Below are the code and all the weights of a small trained network. Each question names an input and a class and asks about switching units off, where a switched-off unit gives its printed mean instead of its output.

import numpy as np


def w(rows, s, z=0):
    codes = np.array(rows[::2]) - 128.0
    scale = np.full(codes.shape[1], s)
    scale[-1] = z or s
    return codes * scale


def f(y):
    return np.maximum(y, 0)


def log_softmax(a):
    a = a - a.max(-1, keepdims=True)
    return a - np.log(np.exp(a).sum(-1, keepdims=True))


def net(x, mask):
    res = np.array(x, float).reshape(1, 7) / 4 @ E
    y = f(res @ A[0][:, :-1].T + A[0][:, -1])
    res = res + np.where(mask, y, B[0][:, -1]) @ B[0][:, :-1]
    return log_softmax(res[-1] @ U[:, :-1].T + U[:, -1])


A, B = {}, {}
E = w([
[137,131,129,116,118],'x0',
[198,108,122,75,254],'x1',
[128,127,125,124,127],'x2',
[211,90,63,236,101],'x3',
[125,127,126,132,130],'x4',
[126,128,129,133,130],'x5',
[129,247,38,140,148],'x6',
],0.0088)
A[0] = w([
[115,236,83,109,141,63],'N1',
[113,144,147,72,120,34],'N2',
[95,154,141,173,1,138],'N3',
[178,102,92,200,110,105],'N4',
[182,105,117,95,184,122],'N5',
[67,138,138,53,135,87],'N6',
[49,158,157,86,162,66],'N7',
[71,129,107,162,36,160],'N8',
[96,163,136,160,66,75],'N9',
[110,199,78,131,140,30],'N10',
[134,55,203,107,106,86],'N11',
[221,92,71,211,114,90],'N12',
[194,108,109,107,211,154],'N13',
[163,191,105,147,127,72],'N14',
[180,113,119,109,197,172],'N15',
[116,25,191,119,125,74],'N16',
[172,165,143,125,156,85],'N17',
[127,211,98,126,153,42],'N18',
[35,156,160,71,162,75],'N19',
[181,95,92,193,130,10],'N20',
],0.0099,0.0014)
B[0] = w([
[146,41,54,165,85,208],'N1',
[142,155,137,152,121,175],'N2',
[63,125,149,33,178,254],'N3',
[159,214,200,147,117,206],'N4',
[95,142,118,73,158,201],'N5',
[185,179,155,164,96,213],'N6',
[185,199,176,158,62,215],'N7',
[60,155,150,61,201,232],'N8',
[58,122,125,65,176,198],'N9',
[111,38,56,179,85,183],'N10',
[131,73,50,174,106,218],'N11',
[174,192,194,133,104,237],'N12',
[63,152,146,29,192,223],'N13',
[146,73,79,175,97,170],'N14',
[27,125,164,37,207,207],'N15',
[155,1,6,208,110,227],'N16',
[74,104,99,106,153,158],'N17',
[137,49,62,176,110,183],'N18',
[203,222,201,189,73,234],'N19',
[153,191,188,159,71,196],'N20',
],0.0067,0.008)
U = w([
[10,129,146,29,183,197],'0',
[237,194,200,154,89,185],'1',
[153,21,23,172,101,1],'2',
],0.012,0.0009)

Each question gives the input, the list of numbers given to net, and the class t.
The units are the neurons (one row each of A and B). Each row of codes is followed by its name. A weight is (code - 128) times the scale printed after its matrix; where a second scale follows, it is the last column's (A, B and U).
mask holds one flag per neuron, in row order. A switched-off neuron (its flag False) gives its mean, the last column of its row in B, instead of its output. The means were averaged over made-up inputs and are rounded, as every weight is.
A unit's drop is (log p(t) with every unit on - log p(t) with that unit switched off) / (log p(t) with every unit on - log p(t) with every unit switched off).
The circuit of an input: a set's keep is (log p(t) with only the set's units on - log p(t) with every unit switched off) / (log p(t) with every unit on - log p(t) with every unit switched off). Starting from the 12 units with the biggest drops (on a tie, the unit counted first), units are removed one at a time, each time the one whose removal leaves the highest keep (on an exact tie, the one counted first), for as long as the keep stays at least 0.8.
units of the circuit, in order: the units of the circuit, biggest drop first
most important unit: the unit with the biggest drop
k most important neurons: the k neurons with the biggest drops, biggest first
drop when u is switched off: that unit's drop, to one decimal
input [-5,5,3,2,8,7,7], class 2: 2 most important neurons -> N1; N18
input [-3,-3,3,-7,-5,4,-8], class 2: units of the circuit, in order -> N16
input [-6,7,6,5,-7,-8,-7], class 0: 3 most important neurons -> N13; N15; N5
input [-1,7,-7,7,4,-5,-4], class 0: 2 most important neurons -> N15; N13
input [1,1,8,-4,4,5,4], class 1: 2 most important neurons -> N16; N19
input [-5,8,-3,6,5,-5,8], class 0: 4 most important neurons -> N13; N15; N16; N5
input [-3,6,-6,-7,-2,-8,2], class 1: 4 most important neurons -> N19; N7; N6; N3
input [-4,5,-3,-4,8,-5,6], class 2: 2 most important neurons -> N1; N18
input [-8,-1,-1,-6,3,-2,-8], class 2: 2 most important neurons -> N16; N11
input [-5,-7,4,4,4,-1,5], class 0: 2 most important neurons -> N3; N8
input [5,7,-6,6,-3,8,-3], class 0: 2 most important neurons -> N15; N13
input [0,-1,4,-8,0,-6,-4], class 1: drop when N19 is switched off -> 0.0
input [-4,1,1,-3,-4,6,4], class 2: drop when N10 is switched off -> 0.1
input [2,-1,7,-8,-1,3,-6], class 1: drop when N19 is switched off -> 0.1
input [-3,0,-8,-5,-8,5,6], class 2: most important unit -> N1
